Below is a small trained network, with its code and all its weights. Each question gives an input and a class and asks what happens when units are switched off, that is, made to give their printed mean instead of their output.

import numpy as np


def w(rows, s, z=0):
    codes = np.array(rows[::2]) - 128.0
    scale = np.full(codes.shape[1], s)
    scale[-1] = z or s
    return codes * scale


def norm(h):
    return h / np.sqrt((h * h).mean(-1, keepdims=True) + 1e-5)


def f(y):
    return y / 2 * (1 + np.tanh(0.7978845608 * (y + 0.044715 * y**3)))


def log_softmax(a):
    a = a - a.max(-1, keepdims=True)
    return a - np.log(np.exp(a).sum(-1, keepdims=True))


def net(x, mask):
    res = np.array(x, float).reshape(1, 4) / 4 @ E
    u = 0
    for l in range(3):
        y = f(norm(res) @ A[l][:, :-1].T + A[l][:, -1])
        res = res + np.where(mask[u : u + 5], y, B[l][:, -1]) @ B[l][:, :-1]
        u += 5
    return log_softmax(norm(res)[-1] @ U[:, :-1].T + U[:, -1])


A, B = {}, {}
E = w([
[2,98,58,107,147,110],'x0',
[162,168,97,134,149,67],'x1',
[150,48,41,197,116,156],'x2',
[124,147,122,62,101,220],'x3',
],0.0086)
A[0] = w([
[106,168,135,130,210,162,152],'L0N0',
[16,73,157,165,113,188,4],'L0N1',
[71,37,109,205,122,74,73],'L0N2',
[39,190,254,96,82,33,72],'L0N3',
[124,202,206,136,125,54,72],'L0N4',
],0.0098,0.0026)
B[0] = w([
[133,154,107,67,153,74,146],'L0N0',
[116,6,115,37,39,89,195],'L0N1',
[174,134,47,171,154,175,238],'L0N2',
[167,151,199,106,246,146,254],'L0N3',
[205,108,180,102,166,86,208],'L0N4',
],0.012,0.0061)
A[1] = w([
[58,4,161,144,101,155,3],'L1N0',
[66,128,100,245,168,154,29],'L1N1',
[39,127,110,64,116,116,107],'L1N2',
[211,206,117,104,69,129,154],'L1N3',
[148,86,94,195,88,8,89],'L1N4',
],0.015,0.0031)
B[1] = w([
[171,128,82,8,174,124,253],'L1N0',
[150,85,42,164,117,192,235],'L1N1',
[49,93,210,205,102,224,227],'L1N2',
[92,167,133,130,66,109,243],'L1N3',
[79,104,187,168,156,56,255],'L1N4',
],0.016,0.0047)
A[2] = w([
[132,123,3,229,201,123,93],'L2N0',
[161,154,107,125,18,152,162],'L2N1',
[167,89,75,168,118,48,250],'L2N2',
[131,9,142,96,112,112,151],'L2N3',
[159,133,136,179,119,69,87],'L2N4',
],0.016,0.0015)
B[2] = w([
[252,92,174,138,76,135,250],'L2N0',
[111,185,92,123,77,98,163],'L2N1',
[113,97,136,208,128,133,199],'L2N2',
[117,142,56,119,140,133,190],'L2N3',
[73,132,81,120,166,117,165],'L2N4',
],0.023,0.012)
U = w([
[210,203,249,75,239,76,203],'0',
[252,55,99,225,89,112,204],'1',
[139,86,29,14,150,180,133],'2',
[98,127,169,244,187,31,5],'3',
[40,102,191,143,141,207,37],'4',
[103,231,104,127,37,96,187],'5',
],0.013,0.003)

Each question gives the input, the list of numbers given to net, and the class t.
The units are the neurons (one row each of A and B). Each row of codes is followed by its name. A weight is (code - 128) times the scale printed after its matrix; where a second scale follows, it is the last column's (A, B and U).
mask holds one flag per neuron, layer by layer. A switched-off neuron (its flag False) gives its mean, the last column of its row in B, instead of its output. The means were averaged over made-up inputs and are rounded, as every weight is.
A unit's drop is (log p(t) with every unit on - log p(t) with that unit switched off) / (log p(t) with every unit on - log p(t) with every unit switched off).
The circuit of an input: a set's keep is (log p(t) with only the set's units on - log p(t) with every unit switched off) / (log p(t) with every unit on - log p(t) with every unit switched off). Starting from the 12 units with the biggest drops (on a tie, the unit counted first), units are removed one at a time, each time the one whose removal leaves the highest keep (on an exact tie, the one counted first), for as long as the keep stays at least 0.8.
units of the circuit, in order: the units of the circuit, biggest drop first
most important unit: the unit with the biggest drop
k most important neurons: the k neurons with the biggest drops, biggest first
top k neurons in layer l: the k neurons of layer l with the biggest drops, biggest first
drop when u is switched off: that unit's drop, to one decimal
input [-1,0,3,4], class 5: 2 most important neurons -> [L0N3 L0N1]
input [5,-2,-5,4], class 4: units of the circuit, in order -> [L1N2]
input [-8,2,-5,8], class 5: 2 most important neurons -> [L1N3 L2N1]
input [-7,-6,0,-5], class 3: 2 most important neurons -> [L0N3 L2N0]
input [5,0,-1,1], class 2: top 2 neurons in layer 2 -> [L2N3 L2N2]
input [7,-5,-8,2], class 4: 3 most important neurons -> [L1N2 L2N0 L0N1]
input [-1,-3,-1,3], class 2: 2 most important neurons -> [L1N0 L0N2]
input [-5,4,-1,-2], class 3: top 2 neurons in layer 2 -> [L2N0 L2N4]
input [4,1,3,7], class 2: 2 most important neurons -> [L1N0 L0N1]
input [8,-6,8,1], class 2: 2 most important neurons -> [L0N1 L1N0]
input [1,-1,-2,4], class 4: 2 most important neurons -> [L1N2 L2N0]
input [2,8,2,5], class 5: 3 most important neurons -> [L0N1 L0N3 L0N2]
input [-6,8,7,-3], class 3: top 2 neurons in layer 0 -> [L0N2 L0N3]
input [5,7,-5,-6], class 0: most important unit -> L0N3
input [-5,2,1,-1], class 3: drop when L2N0 is switched off -> 0.1
input [-2,-7,0,7], class 2: drop when L1N0 is switched off -> 0.2
input [2,-1,-2,0], class 0: 2 most important neurons -> [L0N3 L1N1]
input [1,-8,-5,-3], class 0: drop when L0N3 is switched off -> 1.3
